Here is a tiny trained network, its code and every weight. The questions are about switching its units off for an input and a target symbol, where a switched-off unit gives its printed mean instead of its output.

import numpy as np


def w(rows, s, z=0):
    codes = np.array(rows[::2]) - 128.0
    scale = np.full(codes.shape[1], s)
    scale[-1] = z or s
    return codes * scale


def f(y):
    return np.maximum(y, 0)


def softmax(a):
    e = np.exp(a - a.max(-1, keepdims=True))
    return e / e.sum(-1, keepdims=True)


def log_softmax(a):
    a = a - a.max(-1, keepdims=True)
    return a - np.log(np.exp(a).sum(-1, keepdims=True))


def net(x, mask):
    ids = ['αγηθμξπστφ'.index(c) for c in x.split()]
    T = len(ids)
    res = E[ids] + P[:T]
    r = res
    for j in range(2):
        rows = slice(2 * j, 2 * j + 2)
        q, k, v = (r @ M[0][rows].T for M in (Q, K, V))
        z = softmax(np.where(np.tri(T) > 0, q @ k.T / 2**0.5, -1e9)) @ v
        o = O[0][rows]
        res = res + np.where(mask[j], z, o[:, -1]) @ o[:, :-1]
    y = f(res @ A[0][:, :-1].T + A[0][:, -1])
    res = res + np.where(mask[2:6], y, B[0][:, -1]) @ B[0][:, :-1]
    return log_softmax(res[-1] @ U[:, :-1].T + U[:, -1])


Q, K, V, O, A, B = {}, {}, {}, {}, {}, {}
E = w([
[25,125,168,67,187,90],'α',
[60,138,202,140,30,142],'γ',
[121,186,144,123,143,173],'η',
[123,120,77,198,126,140],'θ',
[142,172,36,153,54,115],'μ',
[131,144,107,173,168,92],'ξ',
[90,56,105,114,122,48],'π',
[191,191,97,111,172,106],'σ',
[212,84,190,236,100,97],'τ',
[163,30,196,174,123,246],'φ',
],0.014)
P = w([
[123,86,140,30,139,129],'0',
[141,99,119,43,148,127],'1',
[151,96,150,82,158,107],'2',
[148,108,143,98,175,113],'3',
[149,127,147,124,169,110],'4',
[151,140,138,130,176,124],'5',
[140,139,166,178,169,107],'6',
[143,151,143,177,180,124],'7',
[166,181,100,152,180,165],'8',
[142,147,149,216,197,117],'9',
[141,156,144,229,194,124],'10',
[157,176,116,216,197,157],'11',
[149,183,131,254,177,143],'12',
[147,172,119,240,221,148],'13',
],0.0069)
Q[0] = w([
[203,197,41,253,171,93],'H1',
[58,126,3,154,178,135],'H1',
[26,15,118,86,15,180],'H2',
[32,223,161,134,91,165],'H2',
],0.018)
K[0] = w([
[191,161,105,198,150,140],'H1',
[120,166,95,122,116,4],'H1',
[103,92,111,62,51,86],'H2',
[56,194,205,109,180,109],'H2',
],0.024)
V[0] = w([
[43,166,53,148,81,82],'H1',
[64,86,153,198,133,184],'H1',
[81,120,137,101,173,231],'H2',
[138,67,190,103,41,248],'H2',
],0.015)
O[0] = w([
[155,94,175,49,7,104,89],'H1',
[114,40,114,36,135,241,85],'H1',
[81,176,254,193,169,180,64],'H2',
[162,49,161,240,119,198,3],'H2',
],0.0086,0.0067)
A[0] = w([
[136,70,197,62,89,178,103],'N1',
[51,149,209,84,168,152,252],'N2',
[110,119,116,72,133,223,67],'N3',
[3,113,132,112,113,114,150],'N4',
],0.014,0.0016)
B[0] = w([
[81,211,39,200,107,106,171],'N1',
[212,157,92,52,98,153,254],'N2',
[129,115,209,192,97,96,190],'N3',
[10,74,146,136,167,193,205],'N4',
],0.012,0.0086)
U = w([
[90,140,98,79,124,163,125],'α',
[96,140,85,131,116,143,31],'γ',
[205,159,127,101,129,150,23],'η',
[106,132,104,119,118,145,103],'θ',
[176,114,96,97,61,113,141],'μ',
[98,127,128,97,152,107,138],'ξ',
[65,72,107,94,133,86,183],'π',
[107,178,127,121,186,82,126],'σ',
[164,89,2,125,170,160,100],'τ',
[119,121,170,132,157,133,252],'φ',
],0.0078,0.0035)

Each question gives the input, a string of symbols that net reads in full, and the target symbol t.
The units are the heads (2 rows each of Q, K, V and O) and the neurons (one row each of A and B). Each row of codes is followed by its name. A weight is (code - 128) times the scale printed after its matrix; where a second scale follows, it is the last column's (O, A, B and U).
mask holds one flag per unit, heads first, then neurons. A switched-off unit (its flag False) gives its mean, the last column of its rows in O or B, instead of its output. The means were averaged over made-up inputs and are rounded, as every weight is.
A unit's drop is (log p(t) with every unit on - log p(t) with that unit switched off) / (log p(t) with every unit on - log p(t) with every unit switched off).
The circuit of an input: a set's keep is (log p(t) with only the set's units on - log p(t) with every unit switched off) / (log p(t) with every unit on - log p(t) with every unit switched off). Starting from all 6 units, units are removed one at a time, each time the one whose removal leaves the highest keep (on an exact tie, the one counted first), for as long as the keep stays at least 0.8.
circuit, biggest first: the units of the circuit, biggest drop first
most important unit: the unit with the biggest drop
heads that matter: for each layer, one digit per head in row order, 1 if its drop is at least 0.15 and else 0, layers parted by /
drop when u is switched off: that unit's drop, to one decimal
input π μ σ ξ μ ξ μ σ π μ σ σ μ, target σ: most important unit -> H2
input ξ μ θ η θ τ τ μ θ μ σ τ μ σ, target τ: circuit, biggest first -> (H1 H2)
input τ α ξ τ γ μ μ μ, target μ: heads that matter -> 10
input σ φ μ τ μ τ γ, target φ: circuit, biggest first -> (N3 H1 H2)
input μ μ μ μ θ, target μ: heads that matter -> 10
input μ γ γ θ θ ξ μ γ α ξ ξ γ μ π, target π: circuit, biggest first -> (N2 H1 N4)
input σ α μ γ, target α: heads that matter -> 01
input τ γ γ θ μ σ σ μ τ ξ μ τ φ τ, target φ: heads that matter -> 11
input τ μ μ ξ γ τ μ μ γ σ θ, target σ: circuit, biggest first -> (H1 N2)
input θ μ σ ξ σ φ γ, target φ: circuit, biggest first -> (N3 H1)
input μ σ γ μ η μ σ ξ θ, target σ: circuit, biggest first -> (H1 H2)
input π π ξ σ γ, target γ: drop when N1 is switched off -> 1.2
input ξ φ σ μ σ φ τ, target φ: drop when N2 is switched off -> 0.1
input μ θ α τ γ, target α: most important unit -> N4
input τ π π μ σ η μ μ π γ, target γ: drop when N1 is switched off -> 1.3
